Below are the code and all the weights of a small trained network. Each question names an input and a class and asks about switching units off, where a switched-off unit gives its printed mean instead of its output.

import numpy as np


def w(rows, s, z=0):
    codes = np.array(rows[::2]) - 128.0
    scale = np.full(codes.shape[1], s)
    scale[-1] = z or s
    return codes * scale


def f(y):
    return y / 2 * (1 + np.tanh(0.7978845608 * (y + 0.044715 * y**3)))


def log_softmax(a):
    a = a - a.max(-1, keepdims=True)
    return a - np.log(np.exp(a).sum(-1, keepdims=True))


def net(x, mask):
    res = np.array(x, float).reshape(1, 4) / 4 @ E
    y = f(res @ A[0][:, :-1].T + A[0][:, -1])
    res = res + np.where(mask, y, B[0][:, -1]) @ B[0][:, :-1]
    return log_softmax(res[-1] @ U[:, :-1].T + U[:, -1])


A, B = {}, {}
E = w([
[84,138,181,120,184,208],'x0',
[59,120,178,137,1,109],'x1',
[91,136,58,174,106,112],'x2',
[93,146,105,127,139,173],'x3',
],0.0099)
A[0] = w([
[164,96,95,126,145,152,102],'N1',
[141,133,143,118,167,122,156],'N2',
[105,76,199,120,148,136,67],'N3',
[111,153,168,97,126,137,120],'N4',
[137,80,101,54,166,149,254],'N5',
[88,127,151,115,133,104,73],'N6',
[176,124,131,120,194,144,191],'N7',
[136,112,86,162,84,95,214],'N8',
[216,123,139,71,86,89,253],'N9',
[76,169,164,113,125,134,71],'N10',
[115,114,65,136,5,155,94],'N11',
[98,99,157,121,210,139,226],'N12',
[120,118,73,177,42,134,133],'N13',
[88,116,109,151,60,90,153],'N14',
[89,170,143,110,88,117,145],'N15',
[163,99,86,148,154,110,118],'N16',
[156,96,58,102,124,142,230],'N17',
[83,143,66,133,165,115,217],'N18',
[145,115,108,112,167,127,101],'N19',
[48,94,126,167,111,60,103],'N20',
[119,163,174,119,113,136,205],'N21',
[129,100,58,209,157,95,127],'N22',
[137,181,171,71,39,156,254],'N23',
],0.013,0.0034)
B[0] = w([
[156,186,192,146,178,129,156],'N1',
[187,98,141,131,204,144,159],'N2',
[126,80,175,142,122,139,163],'N3',
[161,50,207,137,54,160,155],'N4',
[215,176,125,116,165,161,195],'N5',
[94,79,124,105,74,96,135],'N6',
[179,161,184,97,197,135,215],'N7',
[156,203,96,70,157,109,228],'N8',
[109,166,36,159,113,223,239],'N9',
[131,77,96,175,84,95,162],'N10',
[114,83,139,44,176,162,254],'N11',
[167,148,140,116,184,194,208],'N12',
[105,175,142,57,158,121,237],'N13',
[76,113,124,56,174,183,243],'N14',
[85,36,129,97,122,150,192],'N15',
[162,199,163,185,139,104,177],'N16',
[158,203,87,173,139,67,187],'N17',
[135,187,86,173,139,117,186],'N18',
[178,167,191,131,176,111,160],'N19',
[91,111,122,61,153,135,207],'N20',
[83,46,157,176,66,190,175],'N21',
[135,178,134,178,175,1,201],'N22',
[82,60,124,139,68,190,252],'N23',
],0.008,0.0089)
U = w([
[193,133,81,239,171,147,254],'0',
[152,63,186,46,203,140,160],'1',
[61,53,85,137,70,158,166],'2',
[121,9,201,202,78,148,3],'3',
[129,156,101,244,147,2,2],'4',
],0.0084,0.0034)

Each question gives the input, the list of numbers given to net, and the class t.
The units are the neurons (one row each of A and B). Each row of codes is followed by its name. A weight is (code - 128) times the scale printed after its matrix; where a second scale follows, it is the last column's (A, B and U).
mask holds one flag per neuron, in row order. A switched-off neuron (its flag False) gives its mean, the last column of its row in B, instead of its output. The means were averaged over made-up inputs and are rounded, as every weight is.
A unit's drop is (log p(t) with every unit on - log p(t) with that unit switched off) / (log p(t) with every unit on - log p(t) with every unit switched off).
The circuit of an input: a set's keep is (log p(t) with only the set's units on - log p(t) with every unit switched off) / (log p(t) with every unit on - log p(t) with every unit switched off). Starting from the 12 units with the biggest drops (on a tie, the unit counted first), units are removed one at a time, each time the one whose removal leaves the highest keep (on an exact tie, the one counted first), for as long as the keep stays at least 0.8.
circuit, biggest first: the units of the circuit, biggest drop first
k most important neurons: the k neurons with the biggest drops, biggest first
drop when u is switched off: that unit's drop, to one decimal
input [-7,5,-4,-4], class 2: circuit, biggest first -> [N9, N23]
input [-1,7,8,3], class 1: circuit, biggest first -> [N11]
input [-6,5,-4,-3], class 2: circuit, biggest first -> [N9, N23]
input [6,2,1,8], class 2: circuit, biggest first -> [N7, N19]
input [-2,-8,5,6], class 4: circuit, biggest first -> [N22, N17]
input [-7,8,5,-3], class 1: 2 most important neurons -> [N11, N13]
input [-2,6,5,-1], class 1: 2 most important neurons -> [N11, N13]
input [-5,-8,0,-5], class 0: 2 most important neurons -> [N9, N5]
input [-2,-3,-7,-2], class 0: drop when N11 is switched off -> 0.2
input [-8,-7,-7,-4], class 0: drop when N10 is switched off -> 0.0
input [-4,-7,7,7], class 4: drop when N22 is switched off -> 0.1
